What each symbol does to the nodes:
s422 r s553
s422 f s126
s422 t s683
s422 p s27
s342 r s883
s342 f s563
s342 t s535
s342 p s382
s492 r s683
s492 f s6
s492 t s94
s492 p s553
s692 r s705
s692 f s964
s692 t s665
s692 p s14
s211 r s141
s211 f s637
s211 t s857
s211 p s633
s501 r s711
s501 f s14
s501 t s185
s501 p s321
s700 r s399
s700 f s950
s700 t s515
s700 p s492
s563 r s480
s563 f s883
s563 t s342
s563 p s672
s184 r s613
s184 f s346
s184 t s985
s184 p s966
s943 r s700
s943 f s515
s943 t s180
s943 p s980
s79 r s966
s79 f s196
s79 t s613
s79 p s857
s141 r s305
s141 f s403
s141 t s637
s141 p s213
s553 r s471
s553 f s435
s553 t s126
s553 p s825
s126 r s435
s126 f s553
s126 t s422
s126 p s918
s672 r s184
s672 f s985
s672 t s382
s672 p s79
s196 r s47
s196 f s966
s196 t s79
s196 p s211
s568 r s629
s568 f s527
s568 t s182
s568 p s240
s966 r s36
s966 f s47
s966 t s196
s966 p s637
s883 r s920
s883 f s480
s883 t s563
s883 p s985
s705 r s501
s705 f s185
s705 t s964
s705 p s41
s116 r s156
s116 f s979
s116 t s677
s116 p s568
s985 r s346
s985 f s184
s985 t s672
s985 p s196
s482 r s180
s482 f s28
s482 t s893
s482 p s700
s629 r s704
s629 f s219
s629 t s527
s629 p s342
s6 r s422
s6 f s683
s6 t s492
s6 p s435
s535 r s563
s535 f s342
s535 t s240
s535 p s920
s950 r s980
s950 f s399
s950 t s700
s950 p s6
s36 r s211
s36 f s857
s36 t s47
s36 p s403
s213 r s440
s213 f s100
s213 t s653
s213 p s482
s348 r s359
s348 f s434
s348 t s499
s348 p s692
s779 r s43
s779 f s7
s779 t s659
s779 p s348
s893 r s28
s893 f s482
s893 t s300
s893 p s515
s47 r s857
s47 f s36
s47 t s966
s47 p s141
s182 r s527
s182 f s568
s182 t s982
s182 p s704
s434 r s145
s434 f s359
s434 t s348
s434 p s964
s43 r s499
s43 f s610
s43 t s7
s43 p s359
s704 r s535
s704 f s240
s704 t s219
s704 p s883
s305 r s653
s305 f s633
s305 t s403
s305 p s440
s683 r s126
s683 f s422
s683 t s6
s683 p s471
s145 r s692
s145 f s665
s145 t s359
s145 p s185
s926 r s659
s926 f s63
s926 t s825
s926 p s43
s653 r s100
s653 f s213
s653 t s633
s653 p s893
s982 r s568
s982 f s182
s982 t s156
s982 p s219
s979 r s982
s979 f s156
s979 t s116
s979 p s527
s94 r s6
s94 f s492
s94 t s980
s94 p s126
s440 r s893
s440 f s300
s440 t s100
s440 p s180
s346 r s79
s346 f s613
s346 t s184
s346 p s47
s637 r s403
s637 f s141
s637 t s211
s637 p s653
s677 r s979
s677 f s116
s677 t s321
s677 p s182
s711 r s273
s711 f s41
s711 t s14
s711 p s116
s499 r s434
s499 f s348
s499 t s610
s499 p s665
s610 r s348
s610 f s499
s610 t s43
s610 p s145
s28 r s943
s28 f s180
s28 t s482
s28 p s950
s857 r s637
s857 f s211
s857 t s36
s857 p s305
s14 r s41
s14 f s711
s14 t s501
s14 p s677
s980 r s492
s980 f s94
s980 t s399
s980 p s422
s7 r s610
s7 f s43
s7 t s779
s7 p s434
s300 r s482
s300 f s893
s300 t s440
s300 p s943
s321 r s116
s321 f s677
s321 t s273
s321 p s982
s920 r s672
s920 f s382
s920 t s480
s920 p s346
s435 r s27
s435 f s471
s435 t s553
s435 p s926
s515 r s950
s515 f s700
s515 t s943
s515 p s94
s180 r s515
s180 f s943
s180 t s28
s180 p s399
s480 r s382
s480 f s920
s480 t s883
s480 p s184
s964 r s185
s964 f s705
s964 t s692
s964 p s711
s41 r s321
s41 f s273
s41 t s711
s41 p s979
s633 r s213
s633 f s653
s633 t s305
s633 p s300
s527 r s219
s527 f s629
s527 t s568
s527 p s535
s27 r s825
s27 f s918
s27 t s471
s27 p s659
s403 r s633
s403 f s305
s403 t s141
s403 p s100
s63 r s779
s63 f s659
s63 t s926
s63 p s610
s240 r s342
s240 f s535
s240 t s704
s240 p s480
s273 r s677
s273 f s321
s273 t s41
s273 p s156
s100 r s300
s100 f s440
s100 t s213
s100 p s28
s185 r s14
s185 f s501
s185 t s705
s185 p s273
s613 r s196
s613 f s79
s613 t s346
s613 p s36
s219 r s240
s219 f s704
s219 t s629
s219 p s563
s359 r s665
s359 f s145
s359 t s434
s359 p s705
s399 r s94
s399 f s980
s399 t s950
s399 p s683
s471 r s918
s471 f s27
s471 t s435
s471 p s63
s825 r s63
s825 f s926
s825 t s918
s825 p s7
s156 r s182
s156 f s982
s156 t s979
s156 p s629
s665 r s964
s665 f s692
s665 t s145
s665 p s501
s659 r s7
s659 f s779
s659 t s63
s659 p s499
s382 r s985
s382 f s672
s382 t s920
s382 p s613
s918 r s926
s918 f s825
s918 t s27
s918 p s779

The rows follow the links: the fewer symbols apart two nodes are, the more alike their rows tend to be.

Each row is also shifted at random along 4 hidden directions that mean nothing.

Some nodes, each with a row of numbers:
s964: 4 4 -8 1 5 -1 4 2 22 5 6 0 -9 -14 -3 1 -4 8 1 4 -5 9 2 2 8 7 -1 -11 13 0 4 -6 3 2 -3 15 -9 -9 -10 10 -6 5 -10 10 20 -2 -12 3 -11 4 23 -2 -3 7 -1 16 -15 1 16 5 -17 2 -4 5 16 -11 -3
s492: -8 -15 -13 13 8 5 -3 4 -11 -2 0 2 7 18 0 9 3 2 -2 -2 -9 2 5 -5 -7 -5 -6 2 0 9 0 -6 -7 -13 -6 -5 6 6 3 -16 -8 -2 14 1 -12 0 14 3 1 -12 -14 3 1 -8 -2 -17 5 1 -1 -2 9 6 5 -3 2 1 -5
s346: -27 7 14 -10 -12 4 4 -24 8 -5 -9 -5 7 5 -37 -8 6 1 3 -8 11 -11 -11 4 -7 -4 11 5 -19 -19 -14 6 -6 4 5 4 3 5 10 -9 17 3 -7 -11 13 3 10 -25 13 -1 -5 4 5 10 2 -15 0 -6 -39 4 16 -6 -14 -13 -7 14 -7
s653: 96 3 5 -2 -1 2 -9 1 6 -5 -6 -10 3 -1 -8 -2 -4 -1 1 -7 8 -9 11 -8 5 -3 2 9 -5 -4 4 0 -10 5 3 10 -3 -5 -5 6 0 -2 -3 -5 11 2 -1 9 8 -3 0 -9 -2 -3 11 7 1 -3 13 -5 2 -7 -2 5 -4 2 -11
s535: 50 5 8 -14 -11 7 -2 -3 4 3 -1 1 -4 -12 -7 -8 7 -4 -2 6 -2 -3 -7 10 -9 6 -10 -9 -2 -6 7 12 1 16 -4 15 -14 -9 5 14 11 5 -2 6 5 10 -8 -7 4 11 11 -3 0 -5 -8 12 -12 9 1 1 -3 -10 8 0 2 0 -20
s36: 58 -1 5 -4 -6 0 5 -19 -1 -4 -5 1 7 10 -15 -8 11 0 3 -4 6 -13 -14 8 -1 -2 7 1 -12 -11 -7 11 0 5 2 -5 4 17 17 -10 15 0 4 -8 2 -1 10 -14 14 0 -2 4 3 8 1 -14 -2 -9 -30 -1 9 -7 -13 -4 -7 14 7
s43: 13 14 -9 11 7 6 5 11 11 4 1 -7 -8 -8 -2 7 1 10 -1 8 -6 14 7 -5 4 3 2 -6 7 9 5 -16 4 -11 -5 10 0 -14 -9 3 -19 -7 -20 -4 11 11 -14 6 -13 5 12 -7 -1 11 0 15 -7 -6 21 -3 -15 18 4 -4 3 -7 -13
s116: 7 17 8 -10 -8 9 6 -6 12 6 -3 -2 -7 -13 -21 -2 5 2 -2 7 -2 8 -9 9 -14 4 1 -9 -4 -10 -4 -1 6 3 -4 13 -4 -17 -1 4 3 1 -19 -1 10 15 -10 -20 -6 13 11 2 3 11 -11 8 -9 4 -14 6 -3 5 6 -14 2 -1 -22
s979: -42 14 3 -6 -5 -1 4 2 5 4 1 1 -9 -12 8 -5 4 2 0 7 0 3 -5 7 2 6 1 -5 3 1 5 2 10 6 -1 3 -4 -6 -1 13 0 -2 -12 -4 3 8 -14 2 -3 13 14 -4 0 7 -2 16 -6 -2 7 -2 -12 2 3 1 -1 -1 1
s982: -30 8 5 -6 -7 4 2 2 -5 5 1 6 -7 -7 5 -3 10 -4 -2 11 -5 4 -9 10 -9 6 -8 -5 0 1 4 7 9 6 -5 3 -7 -5 6 8 4 -1 -4 -1 -10 13 -10 -5 0 13 6 -2 1 -2 -10 10 -8 5 -2 -2 -5 1 11 -5 -3 2 -9
s711: -103 3 -1 -3 2 2 -5 13 2 3 3 1 -5 -13 11 2 -6 -3 -4 5 -4 9 9 -2 -1 4 -7 -3 11 5 9 -2 1 3 -3 9 -8 -14 -11 14 -6 1 -3 7 1 2 -11 12 -8 4 7 -4 -2 -7 -3 17 -2 9 24 1 -9 -2 10 5 6 -11 -9
s943: 31 10 -5 10 10 -20 6 -6 26 -10 -3 -18 0 0 5 0 -9 15 14 -11 18 -11 12 -13 46 -1 29 12 2 -4 -2 -11 0 -5 16 -4 7 20 -7 4 -11 -9 -14 -18 32 -16 -5 22 3 -7 16 -8 -6 25 32 10 1 -34 14 -6 -16 4 -36 13 -5 7 42
s28: -29 -2 3 9 4 0 -7 4 -12 -5 -6 -5 7 12 2 4 -3 -5 1 -7 5 -7 11 -11 -1 -7 4 14 -6 3 1 -6 -8 -7 3 -9 10 1 1 -8 -4 -5 3 -10 -9 1 9 8 5 -9 -18 -3 0 -5 7 -10 14 -3 4 -5 11 2 3 -2 -11 5 -3
s980: -46 -14 -11 16 9 6 -1 -1 -6 -5 -4 -2 10 20 -12 9 5 6 0 -6 -3 -1 5 -7 -3 -7 -1 5 -5 5 -1 -7 -10 -12 -5 -4 9 10 5 -21 -10 -4 10 -4 -4 -2 16 -2 3 -15 -15 2 2 -1 2 -20 5 -5 -5 -5 9 7 -1 -6 -2 5 -6
s273: 70 12 11 -16 -8 -2 8 -3 2 10 4 9 -9 -17 2 -6 -4 -5 -1 8 -3 14 -14 11 -10 4 0 -8 7 -5 -9 1 14 2 1 -2 -2 -12 -5 7 8 5 -12 7 -4 4 -8 -19 -12 14 6 8 3 7 -13 5 -1 12 -20 12 -3 2 5 -7 4 -7 2
s501: 13 4 0 -8 0 -6 5 1 13 7 8 5 -7 -15 6 -3 -9 1 1 4 -4 11 -6 5 5 5 1 -9 12 -1 -5 -2 7 4 0 4 -6 -8 -11 9 1 7 -6 12 8 -7 -7 -4 -12 5 14 5 -2 5 -5 8 -5 7 -2 10 -11 0 -4 4 12 -11 9
s342: 29 6 6 -12 -10 6 -8 5 0 3 0 1 -4 -13 2 -6 6 -6 -4 6 2 -4 1 7 -7 7 -11 -5 0 -3 12 12 1 17 -3 14 -14 -14 0 20 9 4 -1 5 2 10 -11 5 6 12 10 -8 -1 -10 -6 20 -10 9 16 -4 -5 -13 12 6 -1 -2 -19
s692: 38 -3 -6 -2 4 -4 8 4 4 7 11 12 -6 -8 11 -1 -3 2 -1 8 -9 12 -8 6 -1 6 -6 -14 14 4 -1 0 11 2 -3 -2 -5 0 -5 3 -1 6 1 12 -2 -6 -6 -3 -13 6 10 6 -2 2 -10 5 -7 7 -2 7 -10 5 0 4 13 -10 9
s672: -65 -6 15 -17 -13 5 -1 -19 -12 -1 -5 6 10 8 -23 -8 3 -10 -3 -7 5 -8 -13 6 -22 -7 0 5 -16 -15 -14 13 -8 6 1 -5 3 1 11 -9 23 6 8 2 -12 1 16 -28 9 -3 -19 10 7 -7 -10 -24 8 12 -44 7 26 -11 2 -13 -6 9 -9
s683: 9 -24 -8 7 8 4 -2 2 -23 0 3 13 9 20 3 9 0 -6 -4 -2 -11 7 -4 -1 -19 -8 -10 0 1 8 -7 1 -4 -14 -7 -16 10 7 5 -23 -3 2 23 11 -28 -9 22 -9 -3 -13 -26 12 5 -15 -12 -30 11 13 -18 4 17 5 11 -9 2 -4 -2
s613: -44 2 9 -7 -5 -15 10 -24 9 -8 -4 -2 7 7 -6 -11 1 1 10 -11 15 -16 -12 4 19 -2 21 8 -10 -15 -15 8 3 6 14 -14 7 28 11 -5 18 2 -1 -11 14 -15 7 -10 14 -3 3 4 1 15 15 -13 1 -19 -33 2 4 -10 -33 4 -6 16 39
s196: -16 9 8 0 -9 6 -9 4 -10 -5 -9 -8 0 2 1 -4 11 -3 -1 1 8 -12 6 1 -2 0 -3 7 -11 2 12 6 -2 8 1 6 -3 -2 10 9 2 -7 -2 -13 -5 16 -5 10 14 6 -2 -13 0 -4 5 11 -2 -4 16 -14 1 -7 10 1 -15 12 -17
s435: 28 -7 -7 7 10 -1 1 -1 11 0 3 -1 4 0 -12 7 -12 5 1 -5 -3 8 6 -7 3 -5 5 0 3 -2 -8 -12 -9 -11 -3 1 4 -1 -12 -10 -8 4 -1 6 9 -11 7 -4 -10 -13 -3 5 -1 6 2 -10 6 0 -4 8 4 8 -7 -3 10 -8 1
s156: -3 13 6 -9 -8 2 4 2 -1 5 1 3 -9 -12 3 -4 8 -1 -1 10 -4 5 -7 11 -8 6 -5 -7 2 1 4 3 12 7 -3 4 -5 -10 3 10 5 -2 -10 -1 -4 14 -12 -6 -3 15 10 -3 0 3 -9 14 -7 3 1 0 -8 3 10 -3 -3 1 -8

From each start, follow one symbol. Which node do you reach?
Answer with the node's name.
new walk
-8 13 -7 12 7 8 -3 22 -2 5 -1 -6 -9 -9 10 10 -1 4 -4 11 -8 16 14 -6 -3 3 -6 -2 7 17 13 -16 3 -10 -7 9 -1 -21 -11 6 -25 -11 -15 -3 -3 17 -14 14 -13 6 5 -9 -2 1 -3 21 -2 1 36 -6 -13 17 19 -3 -1 -8 -22
f
s43
new walk
27 -9 -10 9 10 2 -4 9 0 1 3 0 1 3 2 8 -7 3 -3 -2 -6 6 11 -9 0 -3 -5 1 6 7 3 -9 -8 -9 -3 2 2 -2 -8 -6 -12 -1 6 6 0 -6 4 9 -7 -10 -4 -1 -3 -5 1 -4 4 3 15 1 1 4 4 2 6 -7 -5
p
s918
new walk
13 14 10 -6 -11 9 -5 -7 2 -3 -11 -10 1 -1 -21 -5 11 2 0 -1 10 -11 1 2 -4 0 4 7 -15 -9 3 4 -4 8 0 11 -1 -6 7 4 7 -4 -12 -12 8 17 -5 -5 12 7 1 -9 2 5 3 7 -5 -7 -2 -7 4 -5 2 -8 -12 13 -22
p
s857
new walk
76 18 8 -4 -10 8 -3 -4 9 -4 -11 -15 -2 -5 -16 -7 13 4 1 1 11 -12 3 2 5 3 7 6 -12 -7 10 3 -2 10 1 17 -5 -5 6 11 2 -7 -17 -17 17 18 -12 4 13 11 12 -15 -1 9 9 17 -10 -13 12 -12 -7 -4 -3 -2 -12 13 -17
f
s47
new walk
-35 8 5 -11 -5 -4 8 -2 1 5 2 7 -6 -11 5 -5 -1 -2 1 6 -1 7 -9 7 -2 4 1 -4 4 -3 -5 2 12 5 1 -4 -2 -5 -2 5 6 3 -8 3 -1 2 -7 -10 -6 9 6 4 0 5 -6 5 -2 4 -10 7 -5 2 -1 -4 1 -3 7
r
s979
new walk
54 2 5 -16 -3 -8 11 -5 5 9 9 12 -7 -12 5 -4 -7 -3 0 6 -5 13 -15 11 -5 4 0 -11 10 -6 -13 3 12 1 0 -6 0 -4 -6 2 10 9 -5 13 -4 -9 -5 -18 -12 7 5 14 2 5 -12 -3 0 12 -24 15 -1 1 -5 -2 11 -11 16
f
s711
new walk
-52 11 6 -7 -6 6 2 2 7 5 -1 -2 -6 -13 -7 -1 0 0 -3 6 -1 8 -1 5 -10 5 -2 -5 1 -3 0 -3 2 2 -3 12 -6 -17 -6 9 0 0 -13 2 5 10 -10 -7 -6 8 7 0 0 4 -7 11 -4 7 2 2 -4 3 8 -6 2 -5 -16
f
s677
new walk
4 -8 -4 12 5 5 0 -2 -12 -3 -4 -1 8 16 -8 6 5 2 -1 -4 -3 -2 1 -4 -6 -7 0 7 -7 4 -3 -6 -5 -11 -2 -8 11 8 6 -18 -7 -4 5 -5 -12 2 12 -4 4 -8 -17 3 2 -1 -1 -18 9 -3 -10 -3 11 9 2 -9 -6 7 -5
r
s980
new walk
4 6 5 -12 -3 -12 6 5 -1 6 9 10 -10 -15 24 -4 -10 -6 2 8 -2 9 -7 7 3 6 1 -6 13 2 -4 3 16 4 3 -9 -1 -5 -9 12 4 4 -2 8 -9 -7 -10 0 -9 9 8 5 -1 0 -6 9 1 8 -1 7 -9 0 0 7 5 -9 21
p
s979
new walk
57 2 0 4 -3 4 -10 2 5 -6 -6 -11 4 2 -7 -1 7 2 -1 -4 6 -14 9 -4 7 1 -1 4 -6 0 13 4 -11 8 1 12 -5 0 4 9 -1 -2 1 -7 12 5 -3 15 12 0 6 -13 -3 -5 10 11 -6 -6 22 -10 -3 -10 1 7 -5 6 -13
p
s213
new walk
-39 7 11 -11 -11 12 -12 -1 7 -3 -7 -9 2 -10 -20 -6 1 -3 -5 -1 7 -8 7 -1 -10 2 -5 1 -8 -10 9 6 -12 14 -2 24 -12 -18 -3 15 7 3 -5 1 14 13 -7 0 7 7 6 -9 -1 -8 0 14 -7 7 13 -3 1 -12 9 -2 -1 1 -34
r
s382
new walk
20 4 -7 2 -1 24 -8 15 -3 9 1 3 -7 -10 -12 8 8 1 -11 15 -19 17 5 5 -30 4 -24 -13 5 10 15 -5 -3 -2 -18 25 -11 -33 -6 5 -11 0 -6 12 -6 25 -10 -5 -11 10 4 -5 0 -11 -23 13 -12 21 21 -1 -4 9 35 -11 7 -11 -57
p
s501
new walk
62 -2 -1 1 0 -9 -3 2 -1 -6 -1 -2 0 3 19 -5 5 -1 4 -4 9 -15 4 -1 19 4 4 4 -2 1 10 10 3 11 8 -5 -3 16 7 10 4 -3 8 -7 2 -7 -3 21 13 1 6 -8 -3 -4 14 10 -3 -12 17 -11 -9 -12 -9 17 -6 7 21
r
s403
new walk
20 1 -11 4 8 -6 5 14 7 6 11 5 -10 -11 22 2 0 5 -1 9 -9 11 0 1 10 9 -5 -13 17 9 9 -3 12 1 -4 2 -5 -2 -5 9 -10 0 -2 7 4 -3 -12 12 -11 7 19 -1 -3 3 -2 16 -10 -2 20 -1 -20 6 2 10 11 -12 12
p
s185
new walk
2 7 16 -13 -12 0 -6 2 -9 0 -6 -3 0 -4 5 -7 1 -10 -1 1 9 -9 3 3 -5 1 0 8 -8 -5 3 9 0 12 6 2 -4 -8 3 15 10 -1 -3 -7 -7 9 -6 3 10 9 -4 -6 -1 -6 2 11 3 5 5 -5 4 -9 8 1 -11 6 -6
r
s346
new walk
-44 4 -8 10 11 -10 8 4 11 0 4 -3 -4 -2 11 5 -11 7 6 -1 0 9 5 -6 18 -2 12 2 11 5 -6 -14 6 -15 4 -9 9 5 -11 -5 -14 -4 -9 -3 7 -9 -4 7 -12 -6 4 2 -3 13 8 1 6 -10 5 3 -7 13 -12 2 5 -7 26
r
s7
new walk
-4 -14 -2 2 1 -7 -5 -2 -8 -6 -1 0 8 12 8 -3 1 -5 2 -8 6 -15 1 -3 10 -2 0 7 -4 -1 3 10 -7 6 6 -9 1 18 8 -1 6 2 18 -1 -5 -10 10 11 13 -9 -7 -1 -1 -9 10 -8 3 -6 2 -6 6 -12 -8 11 -3 5 15
t
s141
new walk
39 -7 -9 7 12 -5 5 -5 15 -2 4 0 4 4 -10 5 -10 9 4 -7 -1 6 2 -7 10 -5 10 -2 6 -3 -12 -10 -5 -11 2 -2 5 7 -10 -11 -5 3 -1 5 14 -17 9 -4 -9 -13 0 8 -1 9 5 -13 3 -4 -9 9 1 6 -17 0 10 -6 16
t
s126
new walk
36 -10 4 0 -4 7 -11 -3 -13 -3 -5 -1 9 11 -9 0 0 -5 -3 -6 3 -8 4 -3 -13 -6 -5 8 -10 -3 2 7 -13 2 -1 1 0 -2 4 -6 7 2 12 1 -9 1 11 -2 10 -7 -15 0 3 -15 -1 -12 6 6 -4 -2 17 -9 8 -4 -4 5 -16
r
s213
